Here is a tiny trained network, its code and every weight. The questions are about switching its units off for an input and a class, where a switched-off unit gives its printed mean instead of its output.

import numpy as np


def w(rows, s, z=0):
    codes = np.array(rows[::2]) - 128.0
    scale = np.full(codes.shape[1], s)
    scale[-1] = z or s
    return codes * scale


def f(y):
    return y / 2 * (1 + np.tanh(0.7978845608 * (y + 0.044715 * y**3)))


def log_softmax(a):
    a = a - a.max(-1, keepdims=True)
    return a - np.log(np.exp(a).sum(-1, keepdims=True))


def net(x, mask):
    res = np.array(x, float).reshape(1, 6) / 4 @ E
    y = f(res @ A[0][:, :-1].T + A[0][:, -1])
    res = res + np.where(mask, y, B[0][:, -1]) @ B[0][:, :-1]
    return log_softmax(res[-1] @ U[:, :-1].T + U[:, -1])


A, B = {}, {}
E = w([
[198,254,41,143,67,13],'x0',
[209,196,151,48,214,157],'x1',
[78,98,105,195,214,68],'x2',
[157,143,233,155,77,37],'x3',
[22,240,200,75,203,186],'x4',
[74,59,77,2,85,18],'x5',
],0.008)
A[0] = w([
[32,72,137,179,87,210,101],'n0',
[83,140,101,75,104,100,79],'n1',
[80,70,80,133,225,215,127],'n2',
[74,208,127,151,225,116,49],'n3',
[118,206,191,142,181,170,167],'n4',
[54,217,128,147,153,95,121],'n5',
[119,97,133,215,69,112,147],'n6',
[100,81,110,173,86,219,220],'n7',
[160,152,1,92,61,123,253],'n8',
[168,160,207,82,93,206,120],'n9',
[88,199,80,141,137,145,129],'n10',
],0.0099,0.004)
B[0] = w([
[119,134,71,141,69,22,233],'n0',
[128,96,151,49,96,117,164],'n1',
[151,178,127,234,158,86,252],'n2',
[62,115,25,148,174,146,210],'n3',
[117,154,119,118,150,148,240],'n4',
[51,101,102,149,184,128,201],'n5',
[163,141,146,136,140,81,202],'n6',
[98,248,109,175,134,100,220],'n7',
[102,149,66,168,53,2,235],'n8',
[126,185,191,132,167,208,199],'n9',
[92,138,37,138,123,147,176],'n10',
],0.0099,0.011)
U = w([
[141,149,140,169,224,168,252],'0',
[249,175,120,187,85,73,218],'1',
[86,135,60,73,85,62,86],'2',
[172,150,218,14,145,191,56],'3',
[129,52,180,71,138,91,41],'4',
[193,130,70,124,191,135,2],'5',
],0.012,0.0059)

Each question gives the input, the list of numbers given to net, and the class t.
The units are the neurons (one row each of A and B). Each row of codes is followed by its name. A weight is (code - 128) times the scale printed after its matrix; where a second scale follows, it is the last column's (A, B and U).
mask holds one flag per neuron, in row order. A switched-off neuron (its flag False) gives its mean, the last column of its row in B, instead of its output. The means were averaged over made-up inputs and are rounded, as every weight is.
A unit's drop is (log p(t) with every unit on - log p(t) with that unit switched off) / (log p(t) with every unit on - log p(t) with every unit switched off).
The circuit of an input: a set's keep is (log p(t) with only the set's units on - log p(t) with every unit switched off) / (log p(t) with every unit on - log p(t) with every unit switched off). Starting from all 11 units, units are removed one at a time, each time the one whose removal leaves the highest keep (on an exact tie, the one counted first), for as long as the keep stays at least 0.8.
units of the circuit, in order: the units of the circuit, biggest drop first
most important unit: the unit with the biggest drop
k most important neurons: the k neurons with the biggest drops, biggest first
drop when u is switched off: that unit's drop, to one decimal
input [-3,2,7,1,3,3], class 0: units of the circuit, in order	[n8]
input [-2,0,-6,-7,7,3], class 0: 2 most important neurons	[n9 n2]
input [-1,-2,8,-1,-3,4], class 1: 2 most important neurons	[n3 n5]
input [-7,4,1,-6,-1,8], class 1: 3 most important neurons	[n2 n3 n5]
input [-8,-2,-1,-4,1,-2], class 1: units of the circuit, in order	[n0 n2]
input [-3,-1,-6,4,-2,1], class 3: 2 most important neurons	[n2 n8]
input [-7,3,2,3,-3,4], class 4: 2 most important neurons	[n8 n7]
input [-7,1,1,-7,-6,8], class 1: 3 most important neurons	[n2 n3 n5]
input [-6,-7,4,6,-7,4], class 1: 3 most important neurons	[n6 n3 n5]
input [-8,-4,-1,4,-8,4], class 1: 3 most important neurons	[n6 n3 n5]
input [1,1,8,2,-3,-7], class 0: 2 most important neurons	[n8 n0]
input [-6,-3,-8,-3,8,3], class 0: 2 most important neurons	[n9 n8]
input [-4,-5,3,-7,7,0], class 2: 4 most important neurons	[n0 n9 n10 n3]
input [5,3,5,3,0,1], class 2: units of the circuit, in order	[n2]
input [5,1,-5,-6,3,-2], class 2: 2 most important neurons	[n8 n2]
input [-8,-2,-7,-6,7,5], class 1: 2 most important neurons	[n0 n2]
input [0,4,-2,3,1,-6], class 0: drop when n1 is switched off	0.1
input [6,-4,-2,-4,2,-3], class 2: drop when n2 is switched off	0.2
input [-7,3,-2,7,3,-3], class 3: drop when n2 is switched off	0.2
input [-4,5,-2,-1,4,4], class 0: drop when n9 is switched off	-0.1
input [5,-8,5,-7,3,-6], class 2: most important unit	n0
